Here is a tiny trained network, its code and every weight. The questions are about switching its units off for an input and a target symbol, where a switched-off unit gives its printed mean instead of its output.

import numpy as np


def w(rows, s, z=0):
    codes = np.array(rows[::2]) - 128.0
    scale = np.full(codes.shape[1], s)
    scale[-1] = z or s
    return codes * scale


def f(y):
    return y / 2 * (1 + np.tanh(0.7978845608 * (y + 0.044715 * y**3)))


def softmax(a):
    e = np.exp(a - a.max(-1, keepdims=True))
    return e / e.sum(-1, keepdims=True)


def log_softmax(a):
    a = a - a.max(-1, keepdims=True)
    return a - np.log(np.exp(a).sum(-1, keepdims=True))


def net(x, mask):
    ids = ['αγδεζηθλμξπστφψω'.index(c) for c in x.split()]
    T = len(ids)
    res = E[ids] + P[:T]
    u = 0
    for l in range(2):
        r = res
        for j in range(3):
            rows = slice(2 * j, 2 * j + 2)
            q, k, v = (r @ M[l][rows].T for M in (Q, K, V))
            z = softmax(np.where(np.tri(T) > 0, q @ k.T / 2**0.5, -1e9)) @ v
            o = O[l][rows]
            res = res + np.where(mask[u + j], z, o[:, -1]) @ o[:, :-1]
        u += 3
        y = f(res @ A[l][:, :-1].T + A[l][:, -1])
        res = res + np.where(mask[u : u + 16], y, B[l][:, -1]) @ B[l][:, :-1]
        u += 16
    return log_softmax(res[-1] @ U[:, :-1].T + U[:, -1])


Q, K, V, O, A, B = {}, {}, {}, {}, {}, {}
E = w([
[106,67,125,37,169],'α',
[112,79,145,81,161],'γ',
[116,100,177,128,134],'δ',
[104,68,168,71,192],'ε',
[113,87,137,66,160],'ζ',
[105,160,99,25,131],'η',
[119,127,130,81,107],'θ',
[131,64,74,3,163],'λ',
[117,213,117,16,138],'μ',
[155,60,94,136,66],'ξ',
[117,187,191,34,177],'π',
[138,132,176,110,38],'σ',
[181,44,56,127,130],'τ',
[152,64,211,181,39],'φ',
[168,27,70,196,61],'ψ',
[184,210,60,44,59],'ω',
],0.0059)
P = w([
[43,152,98,200,142],'0',
[43,92,78,105,153],'1',
[52,101,96,90,128],'2',
[79,105,119,92,119],'3',
[104,106,135,81,119],'4',
[119,105,136,71,118],'5',
[144,103,142,73,120],'6',
[157,111,148,64,113],'7',
[175,110,152,57,103],'8',
[195,115,164,55,111],'9',
[212,119,172,56,103],'10',
[225,125,177,66,97],'11',
[242,130,172,65,96],'12',
[254,125,174,54,109],'13',
],0.0054)
Q[0] = w([
[102,167,105,208,125],'L0H0',
[154,105,150,47,131],'L0H0',
[249,111,204,90,96],'L0H1',
[178,104,163,27,129],'L0H1',
[128,128,128,128,128],'L0H2',
[128,128,128,128,128],'L0H2',
],0.016)
K[0] = w([
[34,129,103,135,156],'L0H0',
[242,126,156,117,96],'L0H0',
[213,71,178,36,128],'L0H1',
[252,110,179,109,79],'L0H1',
[128,128,128,128,128],'L0H2',
[128,128,128,128,128],'L0H2',
],0.013)
V[0] = w([
[112,108,93,112,217],'L0H0',
[122,140,176,160,93],'L0H0',
[139,118,28,97,99],'L0H1',
[121,150,95,157,1],'L0H1',
[165,89,135,119,113],'L0H2',
[142,129,149,84,107],'L0H2',
],0.0097)
O[0] = w([
[130,120,126,169,229,181],'L0H0',
[108,110,170,99,66,33],'L0H0',
[111,169,1,157,132,221],'L0H1',
[52,129,95,94,16,5],'L0H1',
[178,128,105,154,99,169],'L0H2',
[190,164,113,93,126,212],'L0H2',
],0.008,0.0013)
A[0] = w([
[144,78,111,211,214,165],'L0N0',
[135,82,111,174,123,136],'L0N1',
[161,135,79,143,109,168],'L0N2',
[135,181,122,100,146,142],'L0N3',
[137,80,97,170,111,156],'L0N4',
[6,80,167,58,103,187],'L0N5',
[150,238,105,74,165,170],'L0N6',
[85,204,129,32,112,202],'L0N7',
[133,165,127,97,128,139],'L0N8',
[135,235,105,61,137,171],'L0N9',
[133,182,123,90,133,143],'L0N10',
[141,213,107,87,164,155],'L0N11',
[143,124,122,128,111,137],'L0N12',
[133,116,123,135,117,130],'L0N13',
[253,131,125,121,84,254],'L0N14',
[145,33,88,213,102,199],'L0N15',
],0.0065,0.0075)
B[0] = w([
[129,77,111,215,177,158],'L0N0',
[132,103,121,150,117,130],'L0N1',
[173,99,89,114,123,153],'L0N2',
[139,161,122,96,146,141],'L0N3',
[140,58,103,147,111,141],'L0N4',
[44,62,131,55,114,171],'L0N5',
[154,184,110,61,164,169],'L0N6',
[124,141,118,2,141,190],'L0N7',
[137,151,127,93,132,138],'L0N8',
[146,174,112,50,139,167],'L0N9',
[139,159,123,86,136,142],'L0N10',
[146,181,111,78,164,154],'L0N11',
[142,119,125,124,118,134],'L0N12',
[131,121,126,130,120,128],'L0N13',
[237,87,122,90,119,254],'L0N14',
[150,7,91,154,105,169],'L0N15',
],0.0073,0.0079)
Q[1] = w([
[45,207,157,149,76],'L1H0',
[108,136,172,156,38],'L1H0',
[196,85,146,70,193],'L1H1',
[47,178,111,242,86],'L1H1',
[181,1,79,15,147],'L1H2',
[101,189,143,199,123],'L1H2',
],0.008)
K[1] = w([
[88,98,51,160,113],'L1H0',
[93,107,45,117,121],'L1H0',
[210,140,164,123,95],'L1H1',
[30,121,98,123,140],'L1H1',
[254,134,127,131,85],'L1H2',
[62,127,124,123,148],'L1H2',
],0.009)
V[1] = w([
[115,41,119,159,132],'L1H0',
[115,31,120,152,111],'L1H0',
[134,63,106,167,184],'L1H1',
[101,137,255,156,181],'L1H1',
[144,197,88,69,159],'L1H2',
[153,85,27,171,119],'L1H2',
],0.009)
O[1] = w([
[218,159,79,112,73,98],'L1H0',
[200,159,66,98,56,100],'L1H0',
[227,184,192,117,157,154],'L1H1',
[190,35,149,70,223,1],'L1H1',
[112,104,2,203,163,168],'L1H2',
[98,215,196,188,100,217],'L1H2',
],0.0067,0.0091)
A[1] = w([
[180,139,197,44,156,69],'L1N0',
[154,153,118,177,178,196],'L1N1',
[128,125,127,127,128,130],'L1N2',
[128,128,128,128,127,131],'L1N3',
[159,186,121,186,206,231],'L1N4',
[94,68,133,94,254,73],'L1N5',
[151,102,96,101,212,78],'L1N6',
[187,152,200,46,155,51],'L1N7',
[129,163,126,178,179,176],'L1N8',
[128,130,129,131,128,132],'L1N9',
[128,128,128,128,128,129],'L1N10',
[72,184,39,153,158,2],'L1N11',
[180,61,79,89,138,186],'L1N12',
[121,164,121,108,129,115],'L1N13',
[86,230,98,61,138,64],'L1N14',
[128,126,128,128,128,130],'L1N15',
],0.0065,0.0031)
B[1] = w([
[187,57,136,195,101,250],'L1N0',
[148,201,88,121,182,175],'L1N1',
[128,127,128,126,128,129],'L1N2',
[127,129,128,127,128,129],'L1N3',
[135,220,76,157,220,222],'L1N4',
[47,113,253,190,132,220],'L1N5',
[123,94,179,182,194,201],'L1N6',
[199,53,117,223,108,254],'L1N7',
[121,214,95,158,168,159],'L1N8',
[128,131,128,128,128,129],'L1N9',
[128,128,128,128,128,128],'L1N10',
[181,57,178,216,88,212],'L1N11',
[172,46,104,101,195,241],'L1N12',
[143,123,136,160,114,158],'L1N13',
[154,64,161,229,76,253],'L1N14',
[128,127,128,126,128,128],'L1N15',
],0.0052,0.0037)
U = w([
[158,194,56,84,188,123],'α',
[170,108,115,117,156,140],'γ',
[156,25,166,87,85,104],'δ',
[209,68,123,185,159,138],'ε',
[143,124,118,120,145,75],'ζ',
[97,88,69,204,100,50],'η',
[115,118,119,102,125,68],'θ',
[126,237,114,145,147,244],'λ',
[55,105,193,126,172,148],'μ',
[127,134,126,117,118,2],'ξ',
[99,99,159,132,153,97],'π',
[92,123,96,49,122,181],'σ',
[118,182,214,200,67,119],'τ',
[99,92,102,2,101,229],'φ',
[101,192,149,114,83,169],'ψ',
[52,115,123,172,138,90],'ω',
],0.0051,0.0026)

Each question gives the input, a string of symbols that net reads in full, and the target symbol t.
The units are the heads (2 rows each of Q, K, V and O) and the neurons (one row each of A and B). Each row of codes is followed by its name. A weight is (code - 128) times the scale printed after its matrix; where a second scale follows, it is the last column's (O, A, B and U).
mask holds one flag per unit, layer by layer, with each layer's heads first. A switched-off unit (its flag False) gives its mean, the last column of its rows in O or B, instead of its output. The means were averaged over made-up inputs and are rounded, as every weight is.
A unit's drop is (log p(t) with every unit on - log p(t) with that unit switched off) / (log p(t) with every unit on - log p(t) with every unit switched off).
unit that matters most: the unit with the biggest drop
top k neurons: the k neurons with the biggest drops, biggest first
k most important neurons of layer l: the k neurons of layer l with the biggest drops, biggest first
which heads matter: for each layer, one digit per head in row order, 1 if its drop is at least 0.15 and else 0, layers parted by /
drop when u is switched off: that unit's drop, to one decimal
input ζ θ ε σ μ σ φ ε ε φ λ, target δ: unit that matters most => L1H2
input π ζ τ ψ ε ζ α ξ π τ ω μ θ, target η: 3 most important neurons of layer 0 => L0N14, L0N9, L0N6
input θ ε η ε ε γ π, target μ: 2 most important neurons of layer 0 => L0N15, L0N6
input ζ λ ε σ ζ ε ζ σ ξ δ α ψ σ, target τ: 4 most important neurons of layer 0 => L0N15, L0N5, L0N14, L0N7
input λ λ σ δ μ ξ ζ ε ζ ψ γ ε ω, target η: which heads matter => 000 / 011
input σ λ γ π π ε ψ μ, target τ: top 2 neurons => L0N15, L1N14
input φ ψ α θ ω μ ζ, target η: which heads matter => 010 / 011
input φ ε μ λ ψ λ ε ψ γ ξ ψ, target τ: 2 most important neurons of layer 0 => L0N15, L0N7
input ε γ δ, target ε: which heads matter => 110 / 111
input π γ γ, target μ: top 2 neurons => L1N5, L0N15
input λ λ τ λ λ, target λ: which heads matter => 110 / 011
input θ ω ψ, target η: which heads matter => 010 / 010
input σ ω ε λ, target η: which heads matter => 010 / 011
input ω ε η γ π λ η ψ τ ε ω γ, target η: which heads matter => 000 / 011
input ψ ψ γ α ε λ φ ε η λ ψ ζ, target τ: which heads matter => 000 / 011
input α λ α, target α: unit that matters most => L0H0
input σ ε γ θ ξ σ ω γ η ζ σ τ ψ φ, target τ: top 3 neurons => L0N15, L0N14, L0N5
input ε ε γ, target ε: top 3 neurons => L0N0, L1N7, L1N0
input σ λ ζ λ σ ψ ψ ε ξ φ ε φ ε, target δ: which heads matter => 110 / 001
input λ π λ ω ε, target η: top neuron => L1N11
input δ ε λ ψ φ λ α ζ η γ δ φ, target δ: top 2 neurons => L0N14, L1N4
input θ σ ζ γ θ λ λ ξ ψ, target τ: 3 most important neurons of layer 0 => L0N15, L0N14, L0N7
input ε ζ ω ε ε ξ τ ψ μ, target τ: top 2 neurons => L1N14, L0N15
input η λ ψ θ, target τ: 2 most important neurons of layer 0 => L0N15, L0N5
input ω σ σ γ τ λ ε μ α γ θ σ ω σ, target η: drop when L0H2 is switched off => 0.1
input ε λ ψ λ, target τ: drop when L1H2 is switched off => 1.2
input γ ε γ, target ε: drop when L1N14 is switched off => -0.1
